[101 167 91 167 137 188]
[105 150 90 166 143 194]
[102 167 92 168 138 188] value 137

[62 102 111 87 186 195 101]
[136 183 155 97 103 154 87]
[161 184 56 161 183 69 98] value 195

[135 134 135 136 118 137]
[122 118 118 120 89 120]
[48 88 142 192 76 194] value 118

[95 162 178 61 67 123 101]
[209 151 107 208 84 100 105]
[94 54 149 195 92 123 105] value 123

[124 124 52 91 137 149]
[126 126 52 96 137 148]
[125 125 55 102 138 157] value 137

[140 189 159 151 181]
[120 147 143 111 156]
[129 129 127 130 127] value 151

[146 82 95 101 134 67 118]
[144 98 107 114 136 91 126]
[91 103 101 77 83 65 73] value 67
---
[126 146 194 75 136 142 188]
[84 61 57 79 85 168 167]
[121 165 146 117 161 190 74]	142

[192 136 113 161 92 83]	92

[89 173 101 126 118 195 105]	195

[138 142 196 99 102 126 193]	126

[176 199 204 197 122 202]	122

[202 105 194 135]	194

[112 139 78 108 119 56 156]	56

[51 157 145 131 115 112]	115
---
[109 111 117 128 92 138]
[113 164 122 97 62 152]
128

[127 133 156 96 66 108]
[104 118 91 162 129 119]
96

[190 98 162 152 111 132]
[123 119 148 94 138 102]
152

[56 124 131 125 105 173]
[53 130 136 125 107 174]
125

[139 65 128 128 128 130]
[101 65 191 191 125 130]
128

[47 119 178 130 202 122]
[72 91 87 122 82 199]
130

[161 81 71 147 109 125]
[151 76 66 131 108 126]
147

[71 88 85 96 111 105]
[127 129 154 106 179 56]
96
---
[80 131 54 53 74] ==> 80

[129 183 61 48 169 113] ==> 183

[132 134 51 107 92 126 76] ==> 51

[128 169 125 83 135 194] ==> 169

[152 161 46 91 111 144 113] ==> 46

[122 74 119 162 64 164 161] ==> 119

[172 159 100 49]
[128 167 98 63] ==> 49

[85 63 101 203 49 172] ==> 63
---
[162 111 65 92] result: 162
[100 133 138 171 98 187] result: 100
[189 168 153 105] result: 189
[183 91 82 194] result: 183
[189 119 107 156 92 162] result: 189
[128 114 125 47] result: 128
[189 191 124 170 129] result: 189
---
[96 142 71 51] → 71

[91 169 133 77 73]
[107 93 120 189 65]
[73 163 120 97 68] → 133

[141 198 140 110 141 201]
[173 136 129 120 175 158]
[151 116 118 93 127 75] → 140

[198 132 112 188 153] → 112

[142 73 155 126 68 100 79] → 155

[84 87 103 128 160 189]
[145 165 167 165 145 119] → 103

[192 92 81 161 179 194 178] → 81
---
[174 156  46 140] Out: 174, 156

[163 151  64 114 126  58] Out: 163, 151

[195 133  53 178  86 100 174] Out: 195, 178

[ 56 143 141 152 148 163 138] Out: 163, 152

[ 52 110  74 125 157 142] Out: 157, 142

[ 59 157 122 118] Out: 157, 122

[[175  68 142 154 106 166]
 [125 151 136 212 106 151]] Out: 212, 175

[[146 174 172 207]
 [201 174  99 183]] Out: 207, 201
---
170	200	167	144	175	119	110 -> 200, 110

105	101	98	132	86	103	64
133	148	154	115	144	132	175
-> 175, 64

70	126	155	195	197	149 -> 197, 70

149	148	159	138	131	203	211 -> 211, 131

102	142	111	110	46	135
123	152	124	120	81	140
-> 152, 46

142	104	142	193 -> 193, 104

95	185	86	141	148	140	108
165	64	164	112	103	107	180
-> 185, 64
---
[132 156 165 186 147 115 188]
156
[131  98 205 109 133 148 115]
131
[ 59 172 162 148  98]
148
[113 118 110  89  56  93 102]
102
[188 134 112  88 140]
134
[119  61 178  67 191]
119
[ 60 193 132  76 176 107 121]
121
[169 187 194 192 184]
187
---
Q: [60 174 127 203 157]
A: 60, 157

Q: [64 150 111 137 98 134]
A: 64, 134

Q:
[172 175 107 137 151 147]
[105 134 51 165 130 157]
[144 150 92 142 135 141]
A: 172, 141

Q: [142 62 147 46 124 81 113]
A: 142, 113

Q: [111 177 192 152 129 96 178]
A: 111, 178

Q: [82 112 152 204]
A: 82, 204

Q: [165 55 150 128 209 172 199]
A: 165, 199

Q:
[178 87 168 134 138 192]
[67 200 119 181 193 107]
A: 178, 107

Q: [50 178 189 89 197 152]
A: 50, 152
---
[129 50 155 171 110] → 171, 50

[153 74 73 57 97 168]
[78 149 160 191 175 84]
[76 140 160 174 155 64] → 191, 57

[87 188 171 140 156 169] → 188, 87

[131 82 206 159 107] → 206, 82

[127 128 132 130]
[119 129 130 123]
[137 157 116 64] → 157, 64

[157 78 142 106 103 81 193] → 193, 78

[68 116 183 155 96 143] → 183, 68

[52 132 115 138 69]
[72 117 96 98 82] → 138, 52

[193 146 205 142 117 69 171] → 205, 69
---
Input: array([188, 111, 128, 117])
Output: 188
Input: array([171, 203, 171, 158, 117])
Output: 171
Input: array([116, 141, 136, 204])
Output: 116
Input: array([128, 141, 143,  49])
Output: 128
Input: array([116, 105,  66,  90,  88])
Output: 116
Input: array([ 80, 191, 144,  52, 148])
Output: 80
Input: array([ 93, 169,  87, 185, 134, 200, 191])
Output: 93
Input: array([ 68,  78,  58, 105, 129, 170])
Output: 68
---
[112 140 166 133 69 45 142] --> 166
[137 119 52 135] --> 52
[135 68 163 164] --> 163
[120 207 93 156 171 100] --> 93
[125 115 157 122 125 68] --> 157
[144 191 100 134] --> 100
---
148,132,47,48,125,121
97,141,144,69,152,146
125,117,96,93,146,90
Out: 125

86,115,88,159
204,76,198,71
52,126,66,180
Out: 88

74,115,132,144,175,123,128
95,94,140,125,159,130,110
63,96,132,141,120,135,114
Out: 123

109,116,192,161
105,127,166,69
140,119,108,172
Out: 192

141,140,136,57,123,190
102,101,103,162,149,98
88,88,93,196,158,68
Out: 123

110,128,143,102,151
181,88,142,188,92
136,114,143,134,129
Out: 102

148,146,110,143,151,105
191,159,73,134,200,89
68,128,180,158,60,135
Out: 151

129,127,127,128,124,129
133,123,125,127,112,133
131,115,115,129,61,121
Out: 124
